Below are the code and all the weights of a small trained network. Each question names an input and a target symbol and asks about switching units off, where a switched-off unit gives its printed mean instead of its output.

import numpy as np


def w(rows, s, z=0):
    codes = np.array(rows[::2]) - 128.0
    scale = np.full(codes.shape[1], s)
    scale[-1] = z or s
    return codes * scale


def norm(h):
    return h / np.sqrt((h * h).mean(-1, keepdims=True) + 1e-5)


def f(y):
    return y / 2 * (1 + np.tanh(0.7978845608 * (y + 0.044715 * y**3)))


def softmax(a):
    e = np.exp(a - a.max(-1, keepdims=True))
    return e / e.sum(-1, keepdims=True)


def log_softmax(a):
    a = a - a.max(-1, keepdims=True)
    return a - np.log(np.exp(a).sum(-1, keepdims=True))


def net(x, mask):
    ids = ['ΔΛΦΨαβγεζηθμπστω'.index(c) for c in x.split()]
    T = len(ids)
    res = E[ids] + P[:T]
    r = norm(res)
    for j in range(3):
        rows = slice(4 * j, 4 * j + 4)
        q, k, v = (r @ M[0][rows].T for M in (Q, K, V))
        z = softmax(np.where(np.tri(T) > 0, q @ k.T / 4**0.5, -1e9)) @ v
        o = O[0][rows]
        res = res + np.where(mask[j], z, o[:, -1]) @ o[:, :-1]
    y = f(norm(res) @ A[0][:, :-1].T + A[0][:, -1])
    res = res + np.where(mask[3:7], y, B[0][:, -1]) @ B[0][:, :-1]
    return log_softmax(norm(res)[-1] @ U[:, :-1].T + U[:, -1])


Q, K, V, O, A, B = {}, {}, {}, {}, {}, {}
E = w([
[144,97,90,122],'Δ',
[169,77,107,129],'Λ',
[155,84,102,132],'Φ',
[235,96,125,81],'Ψ',
[146,104,86,109],'α',
[156,84,102,132],'β',
[162,79,106,132],'γ',
[90,127,53,52],'ε',
[136,159,136,58],'ζ',
[130,152,107,47],'η',
[200,93,215,131],'θ',
[63,112,122,98],'μ',
[80,55,110,140],'π',
[96,59,127,145],'σ',
[78,158,167,62],'τ',
[136,46,248,184],'ω',
],0.018)
P = w([
[133,254,41,255],'0',
[121,64,105,43],'1',
[116,58,135,42],'2',
[79,59,133,43],'3',
[69,72,139,49],'4',
[101,92,146,101],'5',
[96,103,152,133],'6',
[94,124,147,145],'7',
[94,137,161,153],'8',
[116,137,161,143],'9',
[113,108,126,152],'10',
],0.0083)
Q[0] = w([
[89,178,156,215],'h0',
[83,164,205,134],'h0',
[108,116,84,118],'h0',
[116,115,255,157],'h0',
[142,195,140,141],'h1',
[222,158,114,107],'h1',
[186,102,90,77],'h1',
[140,155,120,178],'h1',
[194,205,96,151],'h2',
[79,211,108,185],'h2',
[62,34,170,64],'h2',
[75,74,190,46],'h2',
],0.01)
K[0] = w([
[121,44,212,104],'h0',
[114,64,94,192],'h0',
[144,150,94,103],'h0',
[35,15,75,144],'h0',
[121,106,86,120],'h1',
[98,145,79,180],'h1',
[54,145,132,159],'h1',
[140,134,88,97],'h1',
[176,114,18,137],'h2',
[219,89,125,69],'h2',
[2,115,238,126],'h2',
[16,75,249,162],'h2',
],0.0099)
V[0] = w([
[58,115,112,153],'h0',
[114,130,49,189],'h0',
[50,126,158,105],'h0',
[159,89,223,144],'h0',
[35,142,128,194],'h1',
[91,169,245,150],'h1',
[122,123,143,90],'h1',
[80,118,70,188],'h1',
[71,107,180,103],'h2',
[138,18,143,214],'h2',
[9,116,126,127],'h2',
[47,79,42,169],'h2',
],0.013)
O[0] = w([
[100,165,63,152,137],'h0',
[152,140,122,207,196],'h0',
[92,150,69,98,104],'h0',
[95,96,138,109,2],'h0',
[67,155,146,231,86],'h1',
[11,153,206,139,13],'h1',
[119,145,132,101,149],'h1',
[143,148,122,209,138],'h1',
[32,189,110,175,213],'h2',
[101,14,148,151,150],'h2',
[62,146,70,155,234],'h2',
[130,84,47,167,201],'h2',
],0.011,0.0075)
A[0] = w([
[46,132,254,161,92],'n0',
[70,168,13,96,237],'n1',
[247,105,192,122,135],'n2',
[226,87,108,218,253],'n3',
],0.0078,0.0072)
B[0] = w([
[219,182,105,254,127],'n0',
[92,90,204,60,250],'n1',
[66,107,172,148,145],'n2',
[45,128,163,25,225],'n3',
],0.0099,0.012)
U = w([
[167,137,90,150,113],'Δ',
[162,114,143,121,79],'Λ',
[159,113,118,134,72],'Φ',
[155,129,163,102,133],'Ψ',
[165,145,104,137,106],'α',
[161,114,116,133,88],'β',
[173,91,117,117,140],'γ',
[160,150,1,94,130],'ε',
[167,174,137,89,157],'ζ',
[180,162,100,70,193],'η',
[143,124,236,89,70],'θ',
[59,168,35,162,3],'μ',
[85,95,40,168,101],'π',
[77,88,64,171,51],'σ',
[63,251,148,133,201],'τ',
[60,118,228,196,220],'ω',
],0.014,0.0043)

Each question gives the input, a string of symbols that net reads in full, and the target symbol t.
The units are the heads (4 rows each of Q, K, V and O) and the neurons (one row each of A and B). Each row of codes is followed by its name. A weight is (code - 128) times the scale printed after its matrix; where a second scale follows, it is the last column's (O, A, B and U).
mask holds one flag per unit, heads first, then neurons. A switched-off unit (its flag False) gives its mean, the last column of its rows in O or B, instead of its output. The means were averaged over made-up inputs and are rounded, as every weight is.
A unit's drop is (log p(t) with every unit on - log p(t) with that unit switched off) / (log p(t) with every unit on - log p(t) with every unit switched off).
The circuit of an input: a set's keep is (log p(t) with only the set's units on - log p(t) with every unit switched off) / (log p(t) with every unit on - log p(t) with every unit switched off). Starting from all 7 units, units are removed one at a time, each time the one whose removal leaves the highest keep (on an exact tie, the one counted first), for as long as the keep stays at least 0.8.
units of the circuit, in order: the units of the circuit, biggest drop first
most important unit: the unit with the biggest drop
which heads matter: for each layer, one digit per head in row order, 1 if its drop is at least 0.15 and else 0, layers parted by /
drop of u: that unit's drop, to one decimal
input γ θ τ θ α ε π τ α σ, target τ: which heads matter : 001
input π π Δ, target π: units of the circuit, in order : [h1]
input τ τ Δ π τ β ε τ τ Φ Ψ, target τ: which heads matter : 011
input η ε ω γ σ ω σ ω μ ε, target ω: units of the circuit, in order : [h1, h2]
input β σ Λ Λ τ α γ, target τ: which heads matter : 001
input τ π γ, target τ: units of the circuit, in order : [h1, h2]
input γ ω μ, target ω: which heads matter : 010
input σ τ η ε γ α τ ε ζ, target τ: which heads matter : 001
input ε β ε Ψ Λ, target ε: which heads matter : 110
input Δ ε Λ τ π, target τ: which heads matter : 001
input π θ ω σ, target ω: which heads matter : 011
input Δ ω π, target ω: units of the circuit, in order : [h1, h0]
input η ε ω π, target ω: units of the circuit, in order : [h1, h2]
input α ε ε β, target ε: units of the circuit, in order : [h1, h2]
input μ γ η ε γ π α Δ μ Δ ζ, target μ: most important unit : h2
input ε τ β θ ω β, target ω: which heads matter : 011
input π η γ, target π: which heads matter : 011
input Δ γ θ ω η ζ, target ω: units of the circuit, in order : [h2, h0]
input Δ γ θ η, target θ: drop of n3 : 0.0
input ε τ ε Λ, target τ: drop of h2 : 0.7
input ε ε Λ ε Ψ ε ε Λ γ Λ, target ε: units of the circuit, in order : [h2]
input τ ε ζ, target τ: units of the circuit, in order : [h1, h2]
input Λ Λ θ η Δ, target θ: drop of h2 : 0.5
